Below is a small trained network, with its code and all its weights. Each question gives an input and a class and asks what happens when units are switched off, that is, made to give their printed mean instead of their output.

import numpy as np


def w(rows, s, z=0):
    codes = np.array(rows[::2]) - 128.0
    scale = np.full(codes.shape[1], s)
    scale[-1] = z or s
    return codes * scale


def f(y):
    return y / 2 * (1 + np.tanh(0.7978845608 * (y + 0.044715 * y**3)))


def log_softmax(a):
    a = a - a.max(-1, keepdims=True)
    return a - np.log(np.exp(a).sum(-1, keepdims=True))


def net(x, mask):
    res = np.array(x, float).reshape(1, 6) / 4 @ E
    y = f(res @ A[0][:, :-1].T + A[0][:, -1])
    res = res + np.where(mask, y, B[0][:, -1]) @ B[0][:, :-1]
    return log_softmax(res[-1] @ U[:, :-1].T + U[:, -1])


A, B = {}, {}
E = w([
[86,137,223,96,65,90,143,83,91,138,151,116],'x0',
[167,123,35,123,139,168,102,88,161,73,209,160],'x1',
[151,142,74,114,107,140,148,50,137,154,123,112],'x2',
[98,187,125,65,148,150,154,103,147,118,113,125],'x3',
[119,68,118,88,205,215,192,111,125,5,182,93],'x4',
[219,124,144,61,111,169,50,143,104,149,147,181],'x5',
],0.012)
A[0] = w([
[91,104,121,177,114,74,89,189,156,172,53,85,84],'neuron 0',
[180,130,195,113,137,99,46,155,132,58,164,222,170],'neuron 1',
[100,111,19,111,148,209,157,72,187,29,217,84,169],'neuron 2',
[124,145,124,118,72,42,157,48,192,152,198,117,74],'neuron 3',
[141,159,130,55,214,187,156,210,189,74,107,62,136],'neuron 4',
[66,92,93,245,119,59,132,162,165,193,36,112,139],'neuron 5',
[126,160,59,146,136,104,50,233,71,151,139,204,130],'neuron 6',
[109,117,72,158,240,234,100,93,149,84,214,108,123],'neuron 7',
[95,118,132,183,170,100,160,55,104,132,145,109,46],'neuron 8',
[40,160,254,78,97,165,147,113,92,93,140,70,151],'neuron 9',
[78,216,204,38,101,23,139,143,78,174,113,121,155],'neuron 10',
[55,156,211,119,81,100,86,46,119,192,118,158,2],'neuron 11',
[155,88,150,113,57,146,109,156,63,139,152,108,143],'neuron 12',
],0.008,0.0045)
B[0] = w([
[176,156,133,158,69,98,104,103,114,160,153,79,196],'neuron 0',
[173,103,151,175,82,134,114,225,121,212,181,99,179],'neuron 1',
[163,80,193,95,151,47,115,65,185,250,84,12,254],'neuron 2',
[136,139,88,131,115,229,84,157,148,57,91,182,163],'neuron 3',
[97,126,114,96,177,165,168,93,118,121,127,159,190],'neuron 4',
[199,191,144,169,66,62,146,162,85,165,188,137,233],'neuron 5',
[144,134,133,114,66,81,117,135,68,128,187,105,190],'neuron 6',
[95,98,171,103,171,115,122,73,167,129,111,123,225],'neuron 7',
[146,149,133,136,88,153,154,171,112,149,118,151,151],'neuron 8',
[82,59,126,117,110,190,96,146,81,167,183,196,196],'neuron 9',
[95,175,137,72,177,94,184,97,194,141,130,87,212],'neuron 10',
[83,143,123,100,199,145,190,95,199,101,89,144,181],'neuron 11',
[136,109,206,129,143,126,139,109,104,147,141,201,155],'neuron 12',
],0.011,0.018)
U = w([
[79,171,76,96,207,208,161,105,134,8,99,170,187],'0',
[191,221,115,132,68,74,126,105,123,132,150,75,131],'1',
[104,90,169,74,181,120,148,59,163,136,124,95,123],'2',
[123,68,89,143,110,156,72,93,184,75,65,121,3],'3',
[135,68,144,139,63,167,117,179,21,136,178,142,128],'4',
],0.011,0.0036)

Each question gives the input, the list of numbers given to net, and the class t.
The units are the neurons (one row each of A and B). Each row of codes is followed by its name. A weight is (code - 128) times the scale printed after its matrix; where a second scale follows, it is the last column's (A, B and U).
mask holds one flag per neuron, in row order. A switched-off neuron (its flag False) gives its mean, the last column of its row in B, instead of its output. The means were averaged over made-up inputs and are rounded, as every weight is.
A unit's drop is (log p(t) with every unit on - log p(t) with that unit switched off) / (log p(t) with every unit on - log p(t) with every unit switched off).
The circuit of an input: a set's keep is (log p(t) with only the set's units on - log p(t) with every unit switched off) / (log p(t) with every unit on - log p(t) with every unit switched off). Starting from the 12 units with the biggest drops (on a tie, the unit counted first), units are removed one at a time, each time the one whose removal leaves the highest keep (on an exact tie, the one counted first), for as long as the keep stays at least 0.8.
circuit, biggest first: the units of the circuit, biggest drop first
most important unit: the unit with the biggest drop
k most important neurons: the k neurons with the biggest drops, biggest first
drop when u is switched off: that unit's drop, to one decimal
input [7,-2,1,-1,-7,6], class 2: circuit, biggest first : neuron 11
input [3,7,-3,1,-2,3], class 4: circuit, biggest first : neuron 10; neuron 1
input [6,1,-8,5,2,-2], class 0: 2 most important neurons : neuron 2; neuron 5
input [3,1,0,-1,2,2], class 4: circuit, biggest first : neuron 10; neuron 2
input [4,1,-1,5,-3,-7], class 0: circuit, biggest first : neuron 2; neuron 3
input [1,-3,3,-4,3,-1], class 4: 3 most important neurons : neuron 2; neuron 10; neuron 7
input [7,-5,1,-8,-1,6], class 2: 2 most important neurons : neuron 10; neuron 11
input [7,6,5,6,-7,5], class 0: 2 most important neurons : neuron 2; neuron 3
input [-6,8,4,-4,-2,5], class 2: 3 most important neurons : neuron 5; neuron 7; neuron 2
input [8,4,-3,-5,-5,3], class 2: 4 most important neurons : neuron 11; neuron 10; neuron 5; neuron 12
input [5,-6,-1,-8,1,-7], class 1: 3 most important neurons : neuron 10; neuron 5; neuron 0
input [-1,8,-7,-5,3,8], class 4: 4 most important neurons : neuron 1; neuron 10; neuron 6; neuron 11
input [-7,-1,-5,-7,4,5], class 4: 3 most important neurons : neuron 1; neuron 10; neuron 6
input [-5,4,6,-2,0,5], class 2: circuit, biggest first : neuron 5
input [0,1,-4,2,-1,-2], class 1: 2 most important neurons : neuron 9; neuron 7
input [7,-4,2,5,-6,-1], class 2: 2 most important neurons : neuron 10; neuron 11
input [1,-3,0,0,2,3], class 4: 2 most important neurons : neuron 2; neuron 7
input [8,-2,6,-8,-5,8], class 2: drop when neuron 11 is switched off : 0.6
input [8,-7,3,5,5,-8], class 0: drop when neuron 2 is switched off : 0.4
input [4,6,5,1,-2,-5], class 3: most important unit : neuron 3
input [0,-1,7,4,-1,3], class 0: drop when neuron 2 is switched off : 0.5
